Here is a tiny trained network, its code and every weight. The questions are about switching its units off for an input and a class, where a switched-off unit gives its printed mean instead of its output.

import numpy as np


def w(rows, s, z=0):
    codes = np.array(rows[::2]) - 128.0
    scale = np.full(codes.shape[1], s)
    scale[-1] = z or s
    return codes * scale


def f(y):
    return np.maximum(y, 0)


def log_softmax(a):
    a = a - a.max(-1, keepdims=True)
    return a - np.log(np.exp(a).sum(-1, keepdims=True))


def net(x, mask):
    res = np.array(x, float).reshape(1, 6) / 4 @ E
    y = f(res @ A[0][:, :-1].T + A[0][:, -1])
    res = res + np.where(mask, y, B[0][:, -1]) @ B[0][:, :-1]
    return log_softmax(res[-1] @ U[:, :-1].T + U[:, -1])


A, B = {}, {}
E = w([
[80,96,195,75,237,151,104,162,165,22,111],'x0',
[176,101,73,100,91,105,167,142,116,203,158],'x1',
[178,89,213,65,187,59,121,152,112,68,160],'x2',
[26,130,59,255,184,86,243,231,172,154,42],'x3',
[139,73,27,171,125,62,160,99,94,135,114],'x4',
[40,172,205,159,96,176,40,185,181,36,73],'x5',
],0.0094)
A[0] = w([
[95,124,199,119,113,183,56,131,171,130,151,158],'n0',
[60,182,169,128,95,184,39,131,145,85,140,150],'n1',
[142,122,68,196,59,160,191,131,152,155,81,172],'n2',
[84,67,72,163,96,164,182,164,155,138,148,1],'n3',
[188,146,175,10,122,77,70,67,150,151,190,156],'n4',
[91,98,62,197,93,159,166,128,85,211,81,158],'n5',
[182,144,199,75,124,84,89,72,180,151,190,152],'n6',
[67,109,136,167,69,189,96,116,202,125,84,219],'n7',
[176,137,170,98,111,120,88,101,110,142,194,146],'n8',
[81,176,149,181,143,128,131,158,173,82,124,169],'n9',
[176,168,110,120,104,100,98,50,164,156,171,137],'n10',
],0.013,0.0063)
B[0] = w([
[147,89,142,83,60,244,81,189,122,54,192,192],'n0',
[43,180,166,139,48,162,49,163,146,34,77,204],'n1',
[161,181,47,181,105,84,173,107,184,210,179,235],'n2',
[163,99,80,99,153,64,131,113,232,178,159,182],'n3',
[215,60,93,94,65,229,73,149,23,113,196,247],'n4',
[87,197,55,147,82,16,151,66,178,210,160,251],'n5',
[154,51,173,67,98,250,112,138,46,115,68,213],'n6',
[107,198,127,234,179,151,135,115,159,101,116,200],'n7',
[168,103,192,126,112,188,188,184,99,90,71,203],'n8',
[62,108,132,132,178,107,171,102,161,88,131,196],'n9',
[173,182,77,117,80,210,88,90,111,127,161,196],'n10',
],0.011,0.023)
U = w([
[38,124,209,99,75,207,41,184,233,39,180,2],'0',
[255,91,191,36,116,243,42,91,35,154,211,244],'1',
[89,41,143,151,231,48,196,172,162,74,34,165],'2',
[117,181,2,237,90,83,200,36,121,242,68,147],'3',
],0.009,0.0066)

Each question gives the input, the list of numbers given to net, and the class t.
The units are the neurons (one row each of A and B). Each row of codes is followed by its name. A weight is (code - 128) times the scale printed after its matrix; where a second scale follows, it is the last column's (A, B and U).
mask holds one flag per neuron, in row order. A switched-off neuron (its flag False) gives its mean, the last column of its row in B, instead of its output. The means were averaged over made-up inputs and are rounded, as every weight is.
A unit's drop is (log p(t) with every unit on - log p(t) with that unit switched off) / (log p(t) with every unit on - log p(t) with every unit switched off).
The circuit of an input: a set's keep is (log p(t) with only the set's units on - log p(t) with every unit switched off) / (log p(t) with every unit on - log p(t) with every unit switched off). Starting from all 11 units, units are removed one at a time, each time the one whose removal leaves the highest keep (on an exact tie, the one counted first), for as long as the keep stays at least 0.8.
circuit, biggest first: the units of the circuit, biggest drop first
top k neurons: the k neurons with the biggest drops, biggest first
drop of u: that unit's drop, to one decimal
input [-7,-6,2,-4,-2,5], class 0: circuit, biggest first -> n1
input [6,-8,8,4,-2,-4], class 2: top 2 neurons -> n4, n1
input [7,6,-2,-5,8,6], class 0: top 3 neurons -> n1, n10, n6
input [-8,1,-3,-2,-5,0], class 3: top 3 neurons -> n2, n5, n0
input [-5,5,-2,1,-4,7], class 0: top 3 neurons -> n1, n0, n3
input [-1,7,7,0,-8,7], class 0: top 2 neurons -> n1, n10
input [5,-8,-5,-6,-5,-2], class 0: top 2 neurons -> n1, n7
input [8,5,7,6,-2,0], class 2: drop of n1 -> 0.0
input [3,-8,8,5,-2,-6], class 2: drop of n4 -> 0.1
input [4,-1,-5,-5,-1,3], class 0: drop of n1 -> 0.6
